Here is a tiny trained network, its code and every weight. The questions are about switching its units off for an input and a class, where a switched-off unit gives its printed mean instead of its output.

import numpy as np


def w(rows, s, z=0):
    codes = np.array(rows[::2]) - 128.0
    scale = np.full(codes.shape[1], s)
    scale[-1] = z or s
    return codes * scale


def f(y):
    return y / 2 * (1 + np.tanh(0.7978845608 * (y + 0.044715 * y**3)))


def log_softmax(a):
    a = a - a.max(-1, keepdims=True)
    return a - np.log(np.exp(a).sum(-1, keepdims=True))


def net(x, mask):
    res = np.array(x, float).reshape(1, 4) / 4 @ E
    y = f(res @ A[0][:, :-1].T + A[0][:, -1])
    res = res + np.where(mask, y, B[0][:, -1]) @ B[0][:, :-1]
    return log_softmax(res[-1] @ U[:, :-1].T + U[:, -1])


A, B = {}, {}
E = w([
[35,151,193,196,118],'x0',
[108,67,46,219,81],'x1',
[144,2,189,123,110],'x2',
[131,130,128,129,127],'x3',
],0.0085)
A[0] = w([
[110,209,82,142,102,65],'N0',
[148,47,156,133,102,136],'N1',
[171,46,209,132,122,92],'N2',
[135,83,170,114,87,102],'N3',
[105,80,68,188,163,90],'N4',
[215,118,24,55,141,107],'N5',
[151,118,254,75,188,121],'N6',
[103,144,170,52,150,82],'N7',
[133,80,147,136,128,254],'N8',
[121,95,79,197,145,109],'N9',
[127,211,66,135,129,136],'N10',
[94,209,185,254,152,130],'N11',
[123,58,78,176,90,119],'N12',
[40,138,167,135,99,96],'N13',
[95,114,98,95,133,84],'N14',
[129,92,161,129,91,113],'N15',
[52,119,158,147,151,107],'N16',
[114,136,148,92,157,84],'N17',
],0.01,0.0085)
B[0] = w([
[176,176,141,135,207,168],'N0',
[116,166,130,122,181,190],'N1',
[175,170,128,140,239,194],'N2',
[142,135,133,144,175,152],'N3',
[175,189,176,124,110,163],'N4',
[94,58,250,138,117,232],'N5',
[137,205,163,115,85,238],'N6',
[177,183,162,139,97,166],'N7',
[30,104,35,110,109,254],'N8',
[159,198,183,115,113,170],'N9',
[102,188,56,121,197,219],'N10',
[107,83,174,96,124,233],'N11',
[161,222,200,87,101,193],'N12',
[164,84,183,149,132,168],'N13',
[123,156,166,162,154,112],'N14',
[138,130,129,128,154,146],'N15',
[149,82,161,126,128,161],'N16',
[137,180,152,181,120,131],'N17',
],0.02,0.0074)
U = w([
[136,122,145,177,250,112],'0',
[172,172,174,150,43,83],'1',
[117,11,254,194,164,78],'2',
[65,123,153,126,128,254],'3',
[94,81,76,169,61,126],'4',
],0.0095,0.0067)

Each question gives the input, the list of numbers given to net, and the class t.
The units are the neurons (one row each of A and B). Each row of codes is followed by its name. A weight is (code - 128) times the scale printed after its matrix; where a second scale follows, it is the last column's (A, B and U).
mask holds one flag per neuron, in row order. A switched-off neuron (its flag False) gives its mean, the last column of its row in B, instead of its output. The means were averaged over made-up inputs and are rounded, as every weight is.
A unit's drop is (log p(t) with every unit on - log p(t) with that unit switched off) / (log p(t) with every unit on - log p(t) with every unit switched off).
The circuit of an input: a set's keep is (log p(t) with only the set's units on - log p(t) with every unit switched off) / (log p(t) with every unit on - log p(t) with every unit switched off). Starting from the 12 units with the biggest drops (on a tie, the unit counted first), units are removed one at a time, each time the one whose removal leaves the highest keep (on an exact tie, the one counted first), for as long as the keep stays at least 0.8.
circuit, biggest first: the units of the circuit, biggest drop first
top k neurons: the k neurons with the biggest drops, biggest first
drop of u: that unit's drop, to one decimal
input [3,-5,3,5], class 1: circuit, biggest first => N6
input [3,-7,5,-4], class 1: top 2 neurons => N6, N7
input [-6,-7,-5,5], class 1: top 2 neurons => N7, N8
input [1,3,-6,6], class 0: top 3 neurons => N0, N10, N8
input [-4,6,5,3], class 1: top 2 neurons => N12, N4
input [-7,-8,5,2], class 1: top 3 neurons => N6, N7, N11
input [-7,-7,8,-4], class 0: top 2 neurons => N2, N1
input [0,4,-6,6], class 0: top 4 neurons => N0, N10, N8, N6
input [2,8,8,5], class 0: top 2 neurons => N2, N1
input [8,2,-7,7], class 2: top 2 neurons => N11, N13
input [2,0,-5,4], class 0: top 2 neurons => N8, N0
input [-6,8,5,-5], class 1: top 3 neurons => N12, N4, N9
input [-7,-1,-6,-5], class 2: drop of N10 => -0.1
input [-8,-4,-1,5], class 2: drop of N5 => 1.0
input [-4,7,6,6], class 1: drop of N7 => -0.1
input [0,8,-8,-6], class 0: circuit, biggest first => N0
